Below are the code and all the weights of a small trained network. Each question names an input and a target symbol and asks about switching units off, where a switched-off unit gives its printed mean instead of its output.

import numpy as np


def w(rows, s, z=0):
    codes = np.array(rows[::2]) - 128.0
    scale = np.full(codes.shape[1], s)
    scale[-1] = z or s
    return codes * scale


def norm(h):
    return h / np.sqrt((h * h).mean(-1, keepdims=True) + 1e-5)


def f(y):
    return y / 2 * (1 + np.tanh(0.7978845608 * (y + 0.044715 * y**3)))


def softmax(a):
    e = np.exp(a - a.max(-1, keepdims=True))
    return e / e.sum(-1, keepdims=True)


def log_softmax(a):
    a = a - a.max(-1, keepdims=True)
    return a - np.log(np.exp(a).sum(-1, keepdims=True))


def net(x, mask):
    ids = ['Γβδλμξ'.index(c) for c in x.split()]
    T = len(ids)
    res = E[ids] + P[:T]
    u = 0
    for l in range(2):
        r = norm(res)
        for j in range(3):
            rows = slice(2 * j, 2 * j + 2)
            q, k, v = (r @ M[l][rows].T for M in (Q, K, V))
            z = softmax(np.where(np.tri(T) > 0, q @ k.T / 2**0.5, -1e9)) @ v
            o = O[l][rows]
            res = res + np.where(mask[u + j], z, o[:, -1]) @ o[:, :-1]
        u += 3
        y = f(norm(res) @ A[l][:, :-1].T + A[l][:, -1])
        res = res + np.where(mask[u : u + 12], y, B[l][:, -1]) @ B[l][:, :-1]
        u += 12
    return log_softmax(norm(res)[-1] @ U[:, :-1].T + U[:, -1])


Q, K, V, O, A, B = {}, {}, {}, {}, {}, {}
E = w([
[86,111,83,52,28,225],'Γ',
[178,132,118,31,176,151],'β',
[1,203,84,198,48,115],'δ',
[121,55,153,75,242,131],'λ',
[193,176,89,93,238,132],'μ',
[59,178,111,98,184,223],'ξ',
],0.01)
P = w([
[186,159,114,6,48,79],'0',
[157,174,176,45,81,113],'1',
[129,155,154,66,98,81],'2',
[116,139,145,108,120,102],'3',
[115,105,72,100,113,93],'4',
[96,101,104,117,147,124],'5',
[98,86,82,137,164,138],'6',
[120,95,137,177,162,164],'7',
[112,62,99,177,184,165],'8',
[118,76,107,212,180,186],'9',
],0.013)
Q[0] = w([
[138,147,135,135,159,148],'0.h1',
[149,122,118,86,160,67],'0.h1',
[219,107,178,105,145,42],'0.h2',
[134,74,37,143,84,58],'0.h2',
[151,124,145,58,166,5],'0.h3',
[218,126,175,169,58,68],'0.h3',
],0.025)
K[0] = w([
[120,157,126,103,98,124],'0.h1',
[80,106,50,85,165,93],'0.h1',
[123,140,193,55,64,45],'0.h2',
[184,170,231,176,117,180],'0.h2',
[132,220,170,7,105,51],'0.h3',
[203,137,153,165,2,99],'0.h3',
],0.022)
V[0] = w([
[120,93,27,131,153,152],'0.h1',
[101,130,62,135,150,124],'0.h1',
[78,157,96,167,223,199],'0.h2',
[39,13,228,121,120,147],'0.h2',
[147,72,104,142,157,111],'0.h3',
[83,193,182,12,147,43],'0.h3',
],0.011)
O[0] = w([
[165,181,67,104,140,161,116],'0.h1',
[163,141,98,97,145,150,120],'0.h1',
[44,168,188,116,116,119,212],'0.h2',
[186,102,185,168,124,218,90],'0.h2',
[152,96,118,164,148,138,86],'0.h3',
[127,139,254,157,116,130,254],'0.h3',
],0.0074,0.0078)
A[0] = w([
[74,211,159,83,197,166,9],'0.n1',
[76,189,137,133,235,234,125],'0.n2',
[206,45,109,125,103,126,47],'0.n3',
[200,166,107,111,225,160,163],'0.n4',
[166,158,96,211,173,243,167],'0.n5',
[114,117,163,122,76,225,68],'0.n6',
[124,103,125,218,93,97,135],'0.n7',
[175,54,77,30,178,142,111],'0.n8',
[80,69,114,93,104,130,2],'0.n9',
[42,101,48,146,134,185,189],'0.n10',
[100,116,40,98,223,128,143],'0.n11',
[148,206,160,255,196,59,38],'0.n12',
],0.0099,0.0036)
B[0] = w([
[133,180,120,127,187,237,211],'0.n1',
[113,119,132,168,167,246,254],'0.n2',
[163,149,157,189,121,178,127],'0.n3',
[90,85,58,112,142,120,175],'0.n4',
[145,13,198,152,145,170,168],'0.n5',
[91,84,109,12,136,119,165],'0.n6',
[118,125,145,194,77,141,120],'0.n7',
[143,75,76,164,92,83,165],'0.n8',
[131,136,102,38,149,178,132],'0.n9',
[37,43,180,136,137,97,226],'0.n10',
[82,108,65,142,169,70,189],'0.n11',
[132,51,166,8,172,137,132],'0.n12',
],0.015,0.0089)
Q[1] = w([
[202,122,82,143,109,159],'1.h1',
[184,110,202,95,204,52],'1.h1',
[21,110,173,90,60,202],'1.h2',
[197,151,249,140,170,175],'1.h2',
[215,180,193,112,193,70],'1.h3',
[34,180,176,103,106,178],'1.h3',
],0.015)
K[1] = w([
[157,157,171,74,13,115],'1.h1',
[161,201,33,151,103,123],'1.h1',
[29,92,131,216,219,147],'1.h2',
[214,92,42,142,105,187],'1.h2',
[254,206,20,143,78,134],'1.h3',
[81,87,108,200,228,203],'1.h3',
],0.014)
V[1] = w([
[134,171,136,220,99,97],'1.h1',
[195,150,99,145,251,102],'1.h1',
[183,103,102,116,184,158],'1.h2',
[51,118,125,190,141,100],'1.h2',
[140,204,141,148,121,200],'1.h3',
[128,95,232,175,135,146],'1.h3',
],0.024)
O[1] = w([
[133,28,181,15,155,148,7],'1.h1',
[155,191,12,38,102,104,66],'1.h1',
[135,177,63,136,41,177,87],'1.h2',
[223,173,156,91,203,118,145],'1.h2',
[58,133,195,72,126,164,199],'1.h3',
[215,120,128,32,57,110,216],'1.h3',
],0.011,0.012)
A[1] = w([
[123,124,180,105,155,141,141],'1.n1',
[131,120,81,120,157,174,119],'1.n2',
[81,253,208,58,141,215,2],'1.n3',
[131,150,139,144,141,128,80],'1.n4',
[125,201,82,122,153,83,171],'1.n5',
[171,123,110,108,98,184,227],'1.n6',
[79,128,141,131,124,74,222],'1.n7',
[147,222,168,137,153,208,103],'1.n8',
[136,104,103,144,111,73,26],'1.n9',
[220,133,163,93,77,170,47],'1.n10',
[115,146,144,74,122,73,150],'1.n11',
[102,170,101,158,89,146,54],'1.n12',
],0.024,0.0024)
B[1] = w([
[153,165,128,101,145,111,170],'1.n1',
[142,153,119,102,69,95,154],'1.n2',
[20,183,163,69,150,255,251],'1.n3',
[111,118,117,111,139,134,130],'1.n4',
[114,198,97,179,171,73,137],'1.n5',
[189,173,113,132,163,139,142],'1.n6',
[171,134,103,98,94,130,153],'1.n7',
[59,183,187,85,141,196,188],'1.n8',
[84,118,121,67,117,140,140],'1.n9',
[209,153,91,158,90,180,139],'1.n10',
[113,141,121,195,139,153,144],'1.n11',
[152,127,143,126,206,115,139],'1.n12',
],0.034,0.03)
U = w([
[106,53,132,228,125,165,197],'Γ',
[122,65,77,47,62,105,159],'β',
[200,82,199,77,199,93,132],'δ',
[254,150,117,148,83,194,225],'λ',
[131,206,66,141,167,64,3],'μ',
[86,184,161,89,154,224,121],'ξ',
],0.0081,0.00046)

Each question gives the input, a string of symbols that net reads in full, and the target symbol t.
The units are the heads (2 rows each of Q, K, V and O) and the neurons (one row each of A and B). Each row of codes is followed by its name. A weight is (code - 128) times the scale printed after its matrix; where a second scale follows, it is the last column's (O, A, B and U).
mask holds one flag per unit, layer by layer, with each layer's heads first. A switched-off unit (its flag False) gives its mean, the last column of its rows in O or B, instead of its output. The means were averaged over made-up inputs and are rounded, as every weight is.
A unit's drop is (log p(t) with every unit on - log p(t) with that unit switched off) / (log p(t) with every unit on - log p(t) with every unit switched off).
The circuit of an input: a set's keep is (log p(t) with only the set's units on - log p(t) with every unit switched off) / (log p(t) with every unit on - log p(t) with every unit switched off). Starting from the 12 units with the biggest drops (on a tie, the unit counted first), units are removed one at a time, each time the one whose removal leaves the highest keep (on an exact tie, the one counted first), for as long as the keep stays at least 0.8.
units of the circuit, in order: the units of the circuit, biggest drop first
top k neurons: the k neurons with the biggest drops, biggest first
which heads matter: for each layer, one digit per head in row order, 1 if its drop is at least 0.15 and else 0, layers parted by /
input ξ ξ Γ λ δ λ δ λ, target λ: which heads matter	001 / 001
input μ μ ξ μ, target μ: which heads matter	010 / 001
input μ Γ δ β ξ ξ μ δ λ δ, target λ: top 2 neurons	(0.n5 1.n3)
input ξ ξ μ δ ξ μ, target μ: which heads matter	011 / 000
input Γ λ μ β λ, target λ: which heads matter	111 / 000
input ξ Γ Γ β λ λ ξ Γ β, target λ: units of the circuit, in order	(1.n3 1.n8 1.h3)
input β μ β μ, target β: which heads matter	011 / 011
input ξ δ ξ ξ β, target δ: which heads matter	110 / 100
input β δ ξ δ Γ Γ Γ, target Γ: units of the circuit, in order	(0.n10 1.h1 1.n3 1.n8)
input ξ λ μ β Γ δ Γ, target δ: which heads matter	001 / 010
input μ ξ Γ λ β Γ β β, target β: which heads matter	011 / 000
input ξ δ β β μ β δ, target μ: which heads matter	101 / 101
input ξ Γ Γ Γ δ β, target Γ: which heads matter	010 / 100
input λ ξ ξ ξ λ ξ ξ Γ δ Γ, target δ: which heads matter	011 / 010
input ξ ξ Γ β Γ μ, target Γ: top 4 neurons	(0.n4 1.n3 0.n10 1.n8)
input β β ξ β, target β: top 3 neurons	(0.n2 0.n1 1.n3)
input Γ β μ β ξ Γ λ, target β: top 2 neurons	(1.n3 0.n8)
input ξ μ ξ β Γ δ, target δ: top 4 neurons	(0.n10 1.n3 0.n2 0.n1)
input δ ξ ξ λ Γ Γ β, target λ: top 2 neurons	(1.n3 0.n4)
input μ ξ λ λ β μ, target λ: top 2 neurons	(0.n4 1.n3)
input ξ δ ξ δ ξ Γ β λ λ, target Γ: top neuron	(0.n2)
